Below is a small trained network, with its code and all its weights. Each question gives an input and a target symbol and asks what happens when units are switched off, that is, made to give their printed mean instead of their output.

import numpy as np


def w(rows, s, z=0):
    codes = np.array(rows[::2]) - 128.0
    scale = np.full(codes.shape[1], s)
    scale[-1] = z or s
    return codes * scale


def f(y):
    return np.maximum(y, 0)


def softmax(a):
    e = np.exp(a - a.max(-1, keepdims=True))
    return e / e.sum(-1, keepdims=True)


def log_softmax(a):
    a = a - a.max(-1, keepdims=True)
    return a - np.log(np.exp(a).sum(-1, keepdims=True))


def net(x, mask):
    ids = ['αβεηθλξφω'.index(c) for c in x.split()]
    T = len(ids)
    res = E[ids] + P[:T]
    u = 0
    for l in range(2):
        r = res
        for j in range(2):
            rows = slice(4 * j, 4 * j + 4)
            q, k, v = (r @ M[l][rows].T for M in (Q, K, V))
            z = softmax(np.where(np.tri(T) > 0, q @ k.T / 4**0.5, -1e9)) @ v
            o = O[l][rows]
            res = res + np.where(mask[u + j], z, o[:, -1]) @ o[:, :-1]
        u += 2
        y = f(res @ A[l][:, :-1].T + A[l][:, -1])
        res = res + np.where(mask[u : u + 4], y, B[l][:, -1]) @ B[l][:, :-1]
        u += 4
    return log_softmax(res[-1] @ U[:, :-1].T + U[:, -1])


Q, K, V, O, A, B = {}, {}, {}, {}, {}, {}
E = w([
[157,64,153,77,63,69,94,234,99,143,85],'α',
[197,104,44,56,148,79,221,157,130,194,62],'β',
[126,133,218,119,238,105,233,169,159,53,157],'ε',
[108,149,169,189,215,73,133,104,220,190,78],'η',
[170,130,103,129,3,83,186,97,100,117,65],'θ',
[30,200,223,83,97,105,171,231,97,109,77],'λ',
[175,41,130,204,160,134,116,69,168,102,85],'ξ',
[134,140,186,185,125,8,156,156,71,139,68],'φ',
[168,165,175,179,22,94,202,204,83,72,138],'ω',
],0.013)
P = w([
[99,139,235,110,149,197,51,51,124,143,190],'0',
[138,99,103,118,157,71,143,205,98,255,171],'1',
[139,95,112,166,147,101,145,193,138,213,147],'2',
[132,111,133,178,124,123,152,169,158,176,104],'3',
[113,98,141,183,83,138,172,148,147,126,54],'4',
[119,114,135,176,83,121,198,108,159,111,33],'5',
],0.0093)
Q[0] = w([
[137,148,149,201,166,136,157,125,155,85,134],'L0H0',
[110,207,135,123,71,95,158,162,117,102,183],'L0H0',
[94,143,178,223,106,78,107,106,92,217,139],'L0H0',
[90,103,183,128,148,56,137,104,109,200,98],'L0H0',
[142,143,131,129,94,118,139,148,127,157,117],'L0H1',
[93,132,69,73,120,128,134,84,112,102,182],'L0H1',
[122,94,149,118,99,114,168,119,135,98,11],'L0H1',
[160,64,169,136,137,62,185,164,109,86,83],'L0H1',
],0.012)
K[0] = w([
[128,142,155,176,162,87,144,85,106,152,254],'L0H0',
[136,229,144,112,91,109,129,172,106,102,171],'L0H0',
[116,138,166,190,53,87,90,96,82,158,86],'L0H0',
[156,148,159,91,130,92,97,72,88,156,106],'L0H0',
[138,117,132,123,127,157,99,119,114,125,125],'L0H1',
[146,155,117,177,139,75,145,152,163,129,145],'L0H1',
[77,77,126,57,139,169,135,87,183,180,152],'L0H1',
[115,145,212,115,146,145,78,75,143,149,144],'L0H1',
],0.012)
V[0] = w([
[226,85,112,195,40,140,92,93,145,134,113],'L0H0',
[138,114,119,75,92,191,135,95,59,160,234],'L0H0',
[99,168,151,214,103,51,175,30,115,69,76],'L0H0',
[142,21,127,123,160,144,149,217,207,61,176],'L0H0',
[251,74,135,137,202,148,207,236,141,163,202],'L0H1',
[141,188,139,156,131,215,202,1,136,129,103],'L0H1',
[139,173,147,78,185,95,127,123,6,86,80],'L0H1',
[156,103,185,153,112,34,102,133,207,95,156],'L0H1',
],0.0055)
O[0] = w([
[119,163,205,73,185,84,125,158,95,142,134,96],'L0H0',
[88,101,155,107,151,104,114,164,117,75,1,11],'L0H0',
[132,101,79,61,147,173,148,210,126,145,134,205],'L0H0',
[135,174,133,156,58,155,115,115,114,142,84,197],'L0H0',
[159,155,154,145,162,204,146,168,135,179,79,175],'L0H1',
[150,147,92,150,91,83,109,170,212,56,131,253],'L0H1',
[160,23,154,148,96,76,188,131,76,121,120,141],'L0H1',
[112,134,109,116,115,169,136,176,132,146,143,254],'L0H1',
],0.0088,0.0038)
A[0] = w([
[182,181,141,203,117,145,161,92,164,172,135,72],'L0N0',
[80,132,156,91,112,113,74,136,98,138,67,38],'L0N1',
[140,180,109,65,89,118,79,165,109,139,167,95],'L0N2',
[184,85,2,141,26,187,97,138,100,181,151,6],'L0N3',
],0.0082,0.002)
B[0] = w([
[74,105,115,20,63,113,132,197,98,125,30,255],'L0N0',
[184,213,2,154,103,234,212,46,178,74,210,137],'L0N1',
[162,184,70,50,227,144,236,87,123,64,125,151],'L0N2',
[91,177,148,103,212,95,96,189,100,178,254,176],'L0N3',
],0.0069,0.0064)
Q[1] = w([
[130,184,118,163,179,173,2,62,78,67,158],'L1H0',
[128,193,117,100,105,141,85,110,117,92,127],'L1H0',
[119,202,155,164,208,159,63,58,82,124,112],'L1H0',
[114,173,132,118,150,153,73,31,108,103,150],'L1H0',
[155,83,107,146,64,114,188,167,100,97,115],'L1H1',
[66,105,81,101,126,44,141,129,194,135,92],'L1H1',
[207,96,92,98,142,132,162,144,200,178,136],'L1H1',
[116,125,113,91,90,122,49,133,117,151,132],'L1H1',
],0.0095)
K[1] = w([
[138,131,47,203,121,42,182,179,123,144,114],'L1H0',
[97,79,144,169,180,106,162,136,134,175,162],'L1H0',
[120,138,55,202,114,136,145,211,98,150,54],'L1H0',
[115,159,55,251,108,121,211,220,151,199,48],'L1H0',
[206,97,190,48,139,73,181,111,102,38,146],'L1H1',
[2,93,129,90,185,116,134,123,158,134,201],'L1H1',
[159,117,138,91,154,133,80,62,148,106,142],'L1H1',
[133,141,112,101,138,89,115,151,111,186,128],'L1H1',
],0.0076)
V[1] = w([
[138,94,81,115,183,113,108,102,190,205,147],'L1H0',
[112,50,190,233,147,149,48,172,76,85,165],'L1H0',
[32,192,123,119,65,216,61,65,135,50,97],'L1H0',
[221,68,106,119,122,136,36,73,50,71,117],'L1H0',
[67,91,131,223,125,121,153,122,149,123,125],'L1H1',
[163,219,125,144,69,137,177,166,62,135,194],'L1H1',
[40,38,93,81,130,50,171,125,162,23,143],'L1H1',
[1,44,114,171,91,101,107,135,85,184,192],'L1H1',
],0.0067)
O[1] = w([
[71,121,107,126,106,84,215,158,196,69,133,47],'L1H0',
[143,72,118,16,80,99,27,155,162,149,136,219],'L1H0',
[90,92,62,174,70,189,72,96,64,142,161,254],'L1H0',
[41,77,99,41,145,149,100,153,55,96,62,16],'L1H0',
[150,130,116,58,51,196,104,86,106,93,158,152],'L1H1',
[74,106,87,103,177,166,135,51,224,201,117,137],'L1H1',
[229,194,78,118,208,254,80,146,91,148,85,190],'L1H1',
[202,133,98,75,135,173,229,2,145,69,114,7],'L1H1',
],0.0073,0.003)
A[1] = w([
[164,78,97,142,225,170,63,75,177,148,201,158],'L1N0',
[165,153,99,144,107,101,165,156,98,6,254,119],'L1N1',
[93,83,191,170,174,82,144,107,118,81,135,68],'L1N2',
[69,99,158,120,36,99,138,93,110,184,132,7],'L1N3',
],0.0068,0.0022)
B[1] = w([
[93,191,209,107,58,92,89,125,59,69,149,189],'L1N0',
[49,170,124,85,142,103,126,71,128,211,110,255],'L1N1',
[85,164,219,156,117,168,162,143,37,162,50,151],'L1N2',
[129,100,150,140,254,244,182,170,192,127,123,177],'L1N3',
],0.0084,0.004)
U = w([
[79,56,147,105,172,138,162,118,118,151,153,22],'α',
[143,103,150,164,59,64,183,133,122,116,31,92],'β',
[226,58,94,198,72,148,153,187,193,154,132,235],'ε',
[123,179,129,154,128,70,143,80,207,147,174,80],'η',
[151,185,100,173,214,131,98,154,109,104,117,45],'θ',
[161,129,126,128,50,116,157,84,85,135,111,85],'λ',
[49,95,100,78,116,54,79,182,122,71,136,123],'ξ',
[200,129,187,30,153,112,159,138,181,121,136,21],'φ',
[81,220,255,40,176,129,85,166,97,222,184,255],'ω',
],0.0045,0.0041)

Each question gives the input, a string of symbols that net reads in full, and the target symbol t.
The units are the heads (4 rows each of Q, K, V and O) and the neurons (one row each of A and B). Each row of codes is followed by its name. A weight is (code - 128) times the scale printed after its matrix; where a second scale follows, it is the last column's (O, A, B and U).
mask holds one flag per unit, layer by layer, with each layer's heads first. A switched-off unit (its flag False) gives its mean, the last column of its rows in O or B, instead of its output. The means were averaged over made-up inputs and are rounded, as every weight is.
A unit's drop is (log p(t) with every unit on - log p(t) with that unit switched off) / (log p(t) with every unit on - log p(t) with every unit switched off).
The circuit of an input: a set's keep is (log p(t) with only the set's units on - log p(t) with every unit switched off) / (log p(t) with every unit on - log p(t) with every unit switched off). Starting from all 12 units, units are removed one at a time, each time the one whose removal leaves the highest keep (on an exact tie, the one counted first), for as long as the keep stays at least 0.8.
circuit, biggest first: the units of the circuit, biggest drop first
most important unit: the unit with the biggest drop
top k neurons: the k neurons with the biggest drops, biggest first
k most important neurons of layer l: the k neurons of layer l with the biggest drops, biggest first
heads that matter: for each layer, one digit per head in row order, 1 if its drop is at least 0.15 and else 0, layers parted by /
input φ φ λ ε ε, target φ: heads that matter	11 / 11
input ε θ η ξ β, target ω: heads that matter	00 / 00
input ε ε ε, target ε: heads that matter	10 / 00
input ξ ε η η, target ξ: most important unit	L1H0
input φ ξ λ ω ε, target φ: circuit, biggest first	[L1H0; L1H1; L0H1; L0H0]
input α ε η θ φ, target α: top 2 neurons	[L1N3; L0N1]
input β ε ξ, target β: circuit, biggest first	[L1H0; L0H1; L1H1; L1N2]
input ξ ε ξ ε ε, target ξ: heads that matter	01 / 10
input ξ ε φ θ, target ω: heads that matter	10 / 00
input ε η η ξ α λ, target ε: heads that matter	10 / 00
input β θ ω, target β: heads that matter	11 / 11
input ξ α η ξ ω, target ω: 2 most important neurons of layer 0	[L0N3; L0N0]
input θ ξ θ, target θ: circuit, biggest first	[L0H0; L1H1; L0H1; L1H0]
input ε ω ξ β θ φ, target ε: 2 most important neurons of layer 1	[L1N1; L1N0]
input α η β, target α: most important unit	L0H1
input ω β β ε η φ, target ω: top 2 neurons	[L0N0; L1N0]
input η η ω, target η: circuit, biggest first	[L1H0; L1H1; L1N1]
input ξ ξ φ ε ω, target ω: top 2 neurons	[L1N1; L0N3]
input ξ ε α ε η ω, target ξ: circuit, biggest first	[L1H0; L0H1]
input θ ω η β ε λ, target θ: most important unit	L1H1
input ε ε ξ, target ω: heads that matter	00 / 10
input β ω ω ξ ω η, target β: circuit, biggest first	[L1H0; L0N0]
input α ξ ξ, target α: 2 most important neurons of layer 0	[L0N1; L0N0]
input φ ω ω, target φ: circuit, biggest first	[L1H1; L1H0; L0H1; L0H0]
input β ε θ ξ ε, target β: heads that matter	11 / 10
input θ ξ ε θ φ, target θ: circuit, biggest first	[L1H1; L0H0; L0H1; L1H0]
input η ω θ ξ α θ, target η: heads that matter	01 / 10
